What each symbol does to the items:
from | te sa za
q687 | q191 q719 q299
q121 | q32 q344 q423
q117 | q719 q687 q609
q448 | q337 q281 q344
q835 | q609 q907 q591
q574 | q452 q678 q963
q987 | q856 q538 q599
q392 | q586 q332 q9
q723 | q400 q360 q75
q18 | q870 q679 q806
q345 | q693 q416 q332
q551 | q726 q834 q326
q415 | q578 q48 q995
q819 | q835 q789 q436
q312 | q9 q181 q779
q693 | q121 q200 q178
q679 | q667 q870 q738
q20 | q66 q995 q812
q32 | q332 q392 q181
q367 | q404 q326 q278
q678 | q846 q452 q703
q332 | q178 q586 q661
q436 | q591 q247 q578
q779 | q510 q933 q678
q578 | q987 q801 q714
q963 | q880 q703 q333
q933 | q623 q510 q452
q352 | q785 q329 q726
q416 | q200 q693 q586
q591 | q635 q313 q987
q9 | q74 q661 q510
q950 | q551 q92 q440
q641 | q680 q812 q598
q738 | q152 q645 q929
q623 | q997 q143 q502
q542 | q933 q779 q574
q423 | q181 q312 q542
q344 | q392 q32 q312
q834 | q204 q726 q404
q247 | q313 q591 q801
q178 | q423 q217 q451
q726 | q342 q204 q583
q281 | q345 q337 q32
q7 | q367 q440 q400
q451 | q542 q804 q997
q755 | q281 q448 q121
q404 | q723 q583 q811
q196 | q812 q641 q566
q181 | q661 q9 q933
q811 | q75 q523 q345
q74 | q804 q451 q143
q370 | q277 q241 q719
q92 | q834 q551 q367
q635 | q415 q182 q856
q488 | q963 q904 q870
q575 | q546 q728 q432
q204 | q7 q342 q723
q275 | q806 q163 q277
q842 | q523 q811 q337
q452 | q502 q846 q880
q152 | q241 q370 q687
q960 | q448 q755 q200
q645 | q370 q152 q117
q400 | q278 q660 q755
q728 | q566 q546 q950
q846 | q642 q502 q453
q329 | q432 q785 q204
q997 | q574 q981 q488
q904 | q703 q963 q667
q84 | q728 q575 q785
q143 | q981 q997 q642
q598 | q329 q352 q834
q661 | q451 q74 q623
q680 | q575 q84 q329
q278 | q811 q842 q281
q880 | q18 q453 q275
q895 | q117 q929 q835
q453 | q679 q18 q163
q785 | q950 q432 q342
q48 | q801 q578 q66
q609 | q952 q299 q635
q719 | q819 q191 q952
q856 | q995 q20 q641
q952 | q436 q26 q415
q26 | q247 q436 q48
q66 | q706 q714 q84
q667 | q863 q333 q152
q586 | q217 q178 q74
q538 | q20 q856 q196
q929 | q687 q117 q907
q502 | q488 q642 q18
q337 | q416 q345 q392
q706 | q196 q599 q728
q789 | q907 q835 q247
q714 | q599 q706 q575
q583 | q360 q723 q523
q191 | q789 q819 q26
q313 | q182 q635 q538
q566 | q352 q598 q551
q432 | q92 q950 q7
q995 | q714 q66 q680
q510 | q143 q623 q846
q812 | q84 q680 q352
q863 | q163 q275 q241
q907 | q299 q609 q313
q642 | q904 q488 q679
q523 | q960 q75 q416
q599 | q641 q196 q546
q804 | q779 q542 q981
q981 | q678 q574 q904
q450 | q929 q895 q789
q200 | q344 q121 q217
q241 | q450 q277 q191
q326 | q583 q404 q842
q299 | q26 q952 q182
q75 | q755 q960 q693
q277 | q895 q450 q819
q360 | q660 q400 q960
q703 | q453 q880 q863
q342 | q440 q7 q360
q217 | q312 q423 q804
q660 | q842 q278 q448
q163 | q738 q806 q450
q801 | q538 q987 q706
q806 | q645 q738 q895
q182 | q48 q415 q20
q870 | q333 q667 q645
q440 | q326 q367 q660
q546 | q598 q566 q92
q333 | q275 q863 q370

The rows follow the links: the fewer symbols apart two items are, the more alike their rows tend to be.

Each row is also shifted at random along 10 hidden directions that mean nothing.

Rows with their items:
[371, 106, -198, 208, 38, 16, -7, 93, -188, -207, -64, 70, -205, 509, -875, -193, -239, 239, -279, -16, 177, 86, -106, -356, -218, -43, 120, -138, 25, -68, -251, 108, 32, -150, -21, -118, 285, -202, 144, -255, 59, -224, -88, -140, -96, 63, 67, 229]
item: q217
[227, -410, 142, 35, -232, 115, -189, -248, 88, -164, -130, -27, -5, -385, 110, 278, -20, -1, 542, -375, -47, -1, -157, 88, 24, 23, -223, 156, -56, -148, 10, 309, -1, 202, 441, -352, -188, -232, -20, 232, 66, -78, -140, -1, -87, -176, -145, -75]
item: q191
[77, 52, -135, 108, -160, 46, 139, 111, 22, 304, 6, 120, -13, 120, -366, -33, 17, -28, -464, 202, -26, 171, 339, -258, 19, 190, -22, 56, 8, -77, -355, 195, 42, 0, -196, 101, 187, -155, -249, 36, -167, 58, 88, 286, 78, 138, 216, -154]
item: q546
[754, -556, -77, -77, -46, 196, -183, -114, -77, -31, -61, -142, 273, 132, 203, -3, 144, 98, 549, -190, 352, 152, -407, 506, 45, 3, -122, 294, 262, -188, -181, 143, -40, 190, 26, -220, -81, -212, 12, 263, 77, -375, -32, -48, -199, -93, -454, -145]
item: q645
[-510, 436, 10, -21, -177, -215, 254, -127, -120, -149, -421, 19, 319, 421, -385, -529, 48, 11, -583, -560, 189, -58, 47, 169, 252, 82, -231, 59, -231, 107, -414, 85, -15, 262, -49, -180, 163, 45, -78, 161, 115, -340, -261, -32, 26, -61, 67, -6]
item: q835
[-93, 33, -44, 64, 236, 335, -155, 168, -217, 225, 57, -74, -81, -197, 118, 348, 26, -27, 747, 320, 131, 332, 47, -187, -341, -34, 187, -148, 29, -206, 546, -31, -19, -117, 210, -67, -7, -136, 11, -13, -139, -49, 421, 140, 242, 176, 22, -63]
item: q583
[-92, -310, 55, -213, 144, 328, -122, -127, 143, 103, 32, -32, 57, -5, 162, -53, 74, -87, 204, 3, -119, -268, -224, -290, -130, 25, 15, 146, 99, -170, -63, 91, 3, 157, -153, -74, -5, -126, 198, -89, 149, 87, 192, 148, -137, -245, -106, -128]
item: q819
[834, -299, -118, 471, -413, -299, -201, 111, 14, -337, 103, 58, -143, 108, -649, -97, -220, -23, -223, 98, -248, -46, -184, 58, -104, 154, 3, -104, 11, 320, -43, -157, 22, -58, -27, 328, 297, 221, 39, 28, -161, 163, -511, -44, -261, 191, -155, 135]
item: q811
[-556, 75, 240, 197, -175, -147, -95, 28, -130, -109, -20, -97, -153, -411, 42, 564, -178, -84, 192, -109, -92, 137, 266, 91, 15, -29, -11, -296, -331, 61, 44, -85, -46, -48, 550, 7, -114, 192, 96, 160, -169, 201, -72, -126, 261, 136, -418, 111]
item: q404
[-323, -17, -10, 296, -363, -95, -53, 5, -157, -29, -242, -6, 237, 340, -848, -181, -14, 6, 189, -206, 203, 249, 153, 231, -68, 224, -152, 35, -70, -87, -75, 94, -23, 147, -51, -102, 335, -10, -500, 268, -71, -379, -224, 128, 15, 138, 50, -43]
item: q20
[722, -418, -137, 553, -117, 0, -186, 148, -114, -50, 97, 218, -299, -330, -38, 99, 27, 131, 242, 304, -84, 587, -477, -59, -66, 110, 14, -38, 168, 86, 397, 285, 114, -199, 351, 56, 15, -463, 23, -64, -294, -110, -76, 87, -67, 301, 549, -39]
item: q660
[172, -60, -34, -235, 328, -324, 188, -41, -70, -236, -226, 26, 160, 487, -710, -239, -40, 171, -174, -674, 452, -237, 358, 464, 395, -294, 115, -104, -415, -36, -691, 152, -56, 18, 145, -315, -34, 280, -861, -24, 216, -174, 161, -301, 199, -51, -87, 227]
item: q143
[-208, 177, -33, 8, 255, 253, -74, 129, -142, 114, -70, -47, 14, -155, 326, -64, 89, -214, 56, 150, -155, -40, -242, -389, -227, 24, 160, -190, -151, 132, 343, -162, 10, 87, 123, 141, 57, 52, 522, -79, -107, 210, 309, 177, 165, 90, -58, -113]
item: q726
[-61, -407, -87, 311, -203, 141, -209, 152, 67, 183, 202, 84, -101, 358, -897, -82, -130, -51, -96, 469, -208, 33, 17, -454, -371, 277, 101, 6, 219, -144, -184, 21, 47, -77, -469, 298, 488, -89, -115, -147, -129, 99, -50, 292, -218, 98, 47, -47]
item: q728
[164, -42, -81, -24, 193, 238, 27, 100, -18, 271, -7, 77, -67, -255, 232, 91, 103, -135, -113, 144, -116, 61, 44, -368, -33, 34, 116, -70, -146, -15, -12, 150, 33, 26, 153, 53, -39, -139, 91, -47, -153, 255, 396, 256, 206, 90, 130, -175]
item: q92
[63, 244, -60, -449, 152, 248, 171, -120, 171, 233, -24, -35, 125, 52, 331, -95, 105, -37, -71, -40, 40, -275, 212, -203, 1, -51, -44, 224, 102, -175, -54, 46, -10, 119, -296, -168, -118, -67, -13, -13, 191, 9, 220, 121, 0, -251, 100, -130]
item: q450
[43, 664, -63, -108, 237, -52, 158, 38, -254, -240, -274, -91, 24, 21, 182, -138, -41, -8, -184, -343, 126, -99, -46, -50, 4, -186, 77, -249, -330, 216, 176, -168, -32, 60, 353, -138, -81, 177, 426, -33, 68, -47, 61, -198, 229, 36, -111, 140]
item: q392
[-555, -163, 219, 409, -636, -306, -62, -140, 0, -120, -34, 51, 49, -230, -95, 197, -4, 109, 321, -80, 27, 488, -3, 569, 161, 211, -389, 162, 151, -36, 184, 143, 16, -20, 166, -89, -24, -193, -363, 337, -132, -375, -563, -60, -112, 95, 202, -14]
item: q26
[439, 559, -162, -141, 20, -261, 306, 56, -98, -98, -158, -19, 41, 203, -199, -73, -77, 102, -480, -275, 255, -47, 475, 202, 217, -144, 11, -90, -221, 124, -250, -56, -39, -48, 60, -97, -49, 223, -268, 65, 32, -61, -38, -171, 193, 74, 2, 131]
item: q586
[-333, -119, 176, -196, 6, 54, -29, -134, 199, 84, 21, -50, 137, -327, 614, 21, 156, -205, 82, -72, -240, -257, -87, 57, 111, 45, -90, 112, -49, 65, 73, -69, -9, 197, -17, 79, -172, 138, 148, 105, 43, 235, 35, 113, -21, -168, -134, -156]
item: q436
[1019, -420, -67, -259, 66, 51, -152, -128, 231, -93, 111, -87, 104, -95, 131, 106, 44, 20, 737, -124, 79, -288, 30, 375, 3, -134, -6, 253, 166, -107, 236, -13, -54, 64, -63, -167, -184, 158, -505, 123, 189, -13, 27, -68, -175, -189, -83, -22]
item: q453
[114, -598, 226, -62, 315, -118, -180, 6, 134, -141, 235, 35, -313, -523, 284, 535, -86, -23, 273, -60, -177, -192, 43, 99, 191, -276, 223, -242, -283, 25, -158, 70, -6, -161, 510, 20, -348, 198, -168, -157, -9, 504, 268, -214, 152, -32, -282, 163]
item: q344
[321, 302, -259, 89, 219, 1, -35, 173, -40, -192, -178, 77, 24, 549, -988, -718, -131, -198, -428, -66, -241, -536, -84, -643, -368, 55, 267, -270, -295, 313, 142, -270, 28, 108, -309, 238, 535, 398, 68, -309, 88, 229, 43, 183, -46, 48, 220, 122]
item: q723
[1322, -261, -182, 227, -236, 222, -290, 71, -206, -113, -33, -161, -62, -251, -122, 512, -139, 20, 893, -3, 179, 281, 4, 138, -312, 16, -11, -3, 52, -117, 342, 39, -55, 42, 457, -201, -24, -87, 1, 313, -156, -121, -29, 8, 29, 177, -442, -41]
item: q75
[551, -246, -24, -223, 355, -43, -2, 6, 199, -72, 239, 62, -194, -207, 557, 12, 26, -10, -314, 102, -221, -345, -234, -95, 174, -214, 188, -49, -8, 173, -138, -58, 29, -114, 8, 176, -255, 119, 282, -276, 83, 428, 167, -133, -81, -118, -65, 68]
item: q74
[265, 284, -106, -1, 52, -172, 208, 128, -89, 25, 21, 38, -92, 34, 188, -14, -17, 49, -690, 61, 45, 89, 103, 21, 208, -59, 63, -124, -88, 194, -333, -41, 4, -114, 49, 155, -63, 59, 219, -48, -109, 120, 0, -95, 127, 137, -68, 50]
item: q345
[212, 497, -127, -178, 140, 321, -38, -80, -181, -163, -155, -181, 82, 192, 372, -263, 5, 63, 225, -48, 113, -94, -524, -255, -350, -75, -16, 56, 211, 10, 476, -217, -22, 116, -72, -173, 16, -151, 902, -83, 207, -312, -54, -119, -164, -162, -150, 33]
item: q904
[-457, 257, 118, -166, 54, 96, -43, -116, -27, -182, 0, -148, -74, 146, 12, 66, -172, 83, 114, -81, 39, -211, -98, -188, -198, -119, 0, -58, 68, -115, 59, -154, -36, -22, -37, -141, -5, 18, 484, -144, 227, -89, -105, -244, -100, -223, -306, 179]
item: q963
[-576, 178, -15, -49, 168, -22, 249, -124, -56, 29, -230, 208, -40, 389, -782, -223, -20, 323, -75, -332, 392, 212, 309, -112, 131, -110, -55, 67, -63, -377, -307, 506, 50, -103, 27, -524, 58, -438, -739, -171, 181, -495, 161, -38, 122, -81, 738, 110]
item: q738
[227, 213, 1, -237, -128, 21, 118, -211, -30, -107, -281, -115, 167, 55, -213, 162, -63, 117, 395, -555, 371, -44, 435, 284, 100, -106, -203, 164, -125, -250, -121, 204, -69, 158, 237, -532, -155, -36, -489, 288, 194, -329, -43, -123, 103, -154, -127, 24]
item: q806
[164, 266, -92, 66, -239, -70, 126, -33, 164, 69, -147, 132, 45, -112, -332, -205, 16, -152, -229, -101, -233, -146, 362, -251, 1, 170, -126, 70, -170, 113, 174, 87, 44, 130, -66, 5, 128, 63, -423, 103, -57, 138, -94, 297, 69, 22, 526, -129]
item: q599
[-16, -107, -44, 430, -282, -36, 14, 8, -103, -18, -192, 212, -80, -131, -189, -167, 37, -4, -447, -88, -146, 358, -290, -209, 103, 234, -164, -10, -102, 117, -196, 347, 97, 91, 274, 3, 128, -394, 211, 60, -220, -81, -189, 184, 1, 168, 329, -128]
item: q680
[-532, -569, 179, 86, 35, 214, -304, -69, -11, -6, -82, -29, 48, 14, -579, 125, -46, -119, 604, -181, -46, -102, -50, -169, -206, 57, 51, -74, -180, -245, -112, 157, -17, 153, 163, -156, 173, -21, -267, 21, 40, 26, 181, 147, 29, -74, -239, -24]
item: q987

From each start, follow one symbol. Which item do you reach?
Answers are names.
[523, -60, -73, -284, -124, 152, -26, -126, 180, 61, 69, -141, 172, 155, 147, -59, 23, -41, 111, 9, 27, -288, 39, 63, -86, 35, -98, 300, 264, -115, -84, -99, -39, 138, -384, -15, 8, 67, 49, 115, 170, -29, -99, 42, -235, -227, -289, -98]
te q277
[-302, 139, 90, 97, -268, -177, 121, -46, -87, -9, -292, 4, 169, -105, -278, 75, 1, -105, -164, -435, 62, 85, 400, 202, 230, 100, -170, -52, -400, 49, -314, 156, -34, 201, 323, -129, 20, 115, -396, 322, -111, -9, -84, 93, 249, 102, -105, -69]
za q598
[367, -39, -37, 193, -187, 27, -57, 10, 24, 27, -112, 64, 59, -447, 325, -20, 149, -192, 180, -25, -218, 116, -142, 10, 23, 150, -122, 47, -109, 205, 436, 64, 36, 164, 259, 52, -49, -28, -8, 206, -180, 101, -49, 249, 64, 115, 276, -214]
za q432
[-257, -365, 230, 367, -257, -77, -335, -26, 3, -251, -56, -9, -119, -445, -361, 335, -154, -194, 652, -172, -292, -43, -11, -10, -171, 86, -25, -222, -306, 87, 371, -21, -10, 84, 523, -2, 62, 203, -172, 152, -119, 222, -161, 51, 56, 81, -148, 62]
za q204
[486, 222, -170, -12, 91, 82, 138, -40, -147, -66, -109, 57, -127, 65, 36, -1, -11, 275, 40, -107, 318, 304, -89, -8, 31, -125, -49, 73, 123, -142, 47, 276, 37, -112, 203, -355, -139, -428, 45, -66, 67, -385, 31, -148, 18, -1, 321, 62]
sa q981
[-990, 23, 296, 104, -226, -358, 61, -105, 47, -136, -127, 13, 212, -189, 345, -178, 119, -186, -380, -284, -227, -86, -160, 377, 352, 107, -202, -49, -251, 330, -120, -134, -3, 187, 115, 205, -51, 272, 135, 178, -62, 113, -310, -41, 27, -7, -126, -34]
za q66
[26, -206, 103, -62, -47, -530, 17, 32, 207, -207, 316, -20, 5, 213, -165, 3, -104, 68, -225, 80, -28, -274, 224, 623, 269, -130, 88, -35, 63, 206, -235, -353, -54, -215, -339, 331, -22, 561, -473, -52, 70, 192, -301, -324, -174, -3, -235, 255]
za q574
[-293, -4, 56, -91, -207, 127, 69, -18, 14, 372, 40, -84, 191, -160, 476, 261, 156, -72, 86, 170, 93, 275, 235, 221, 100, 147, -159, 206, 167, -181, -117, 57, -36, 75, -121, 14, -109, -134, -58, 291, -128, -80, 66, 185, 83, 33, -178, -254]
sa q801
[-214, -187, 3, 242, 391, -10, -6, 107, -281, -102, -183, 197, -229, -66, -358, 15, -1, 155, 48, -222, 166, 340, -185, -155, 97, -163, 204, -324, -370, -34, -121, 375, 68, -135, 626, -249, -46, -293, -158, -223, -91, -100, 358, -82, 301, 198, 345, 129]
za q200
[-160, -329, 122, -90, 185, -410, 108, -23, 320, -50, -54, 225, 202, -256, 270, -521, 281, -346, -670, -323, -474, -553, -98, 212, 550, 25, 41, -58, -482, 528, -227, -43, 54, 235, -25, 375, -65, 521, -434, -21, -33, 593, 60, 173, 78, -31, 311, -116]
sa q599
[77, -386, 53, 323, -100, -204, -149, 134, -12, -25, 151, 94, -108, -219, -127, 163, -2, -36, 149, 190, -137, 204, -25, 202, 50, 59, 71, -133, -58, 137, 115, -26, 15, -129, 156, 228, 35, 108, -281, 31, -223, 167, -63, 27, 34, 220, 57, 22]
za q842
[98, -53, -26, 166, 55, -25, -13, 123, -242, 33, -152, 7, 53, -173, 5, 143, 77, -25, 199, -128, 173, 333, 41, 220, 107, -14, 38, -141, -243, 46, 13, 115, -17, 27, 433, -77, -49, -33, -193, 171, -192, -73, 176, 46, 283, 256, -46, -54]
za q278
[-319, 242, 87, 121, -357, 66, 74, -66, 96, 68, -77, 56, -199, -297, -65, 225, -164, -152, -560, -26, -360, -66, 257, -596, -52, 179, -157, -67, -199, 19, -259, 160, 43, 99, 179, 25, 40, -135, 403, 52, -119, 310, -135, 183, 72, -37, -59, -76]
te q84
[-550, -397, 151, 73, 28, 38, -121, -114, 291, 42, 144, 205, -175, -99, -287, -79, 3, 12, 177, 132, -300, -153, -94, -338, -77, 63, -6, 90, 113, -154, 162, 212, 93, -73, -178, -13, 61, -181, -346, -250, 94, 111, 26, 149, -172, -172, 602, 11]
sa q609
[-172, -835, 157, -194, 214, 130, -73, -89, 256, 183, 379, 117, -384, 58, -309, 533, -174, 277, -88, 154, 77, -27, 237, -234, 135, -178, 149, 73, 175, -548, -994, 491, 28, -282, -54, -186, -182, -405, -330, -327, 134, 171, 317, -138, -101, -233, -200, 132]
sa q453
[-457, -482, 156, 389, -513, -90, -172, -114, 25, -118, 25, 65, -72, 186, -634, 70, -159, 136, -116, -10, -50, 233, -175, 23, -31, 232, -230, 114, 198, -169, -479, 240, 37, -1, -66, -22, 228, -312, 47, 78, -51, -226, -463, -22, -297, -29, -177, 36]
te q26
[18, -9, -28, -93, 362, -176, 12, 127, -110, -108, 76, -49, 98, 226, 170, -231, 90, 37, -18, 45, 152, -61, -233, 377, 107, -181, 213, -133, -5, 192, 76, -290, -26, -106, -113, 178, -28, 299, 13, -134, 42, -24, 108, -218, 15, 87, -120, 136]
te q181
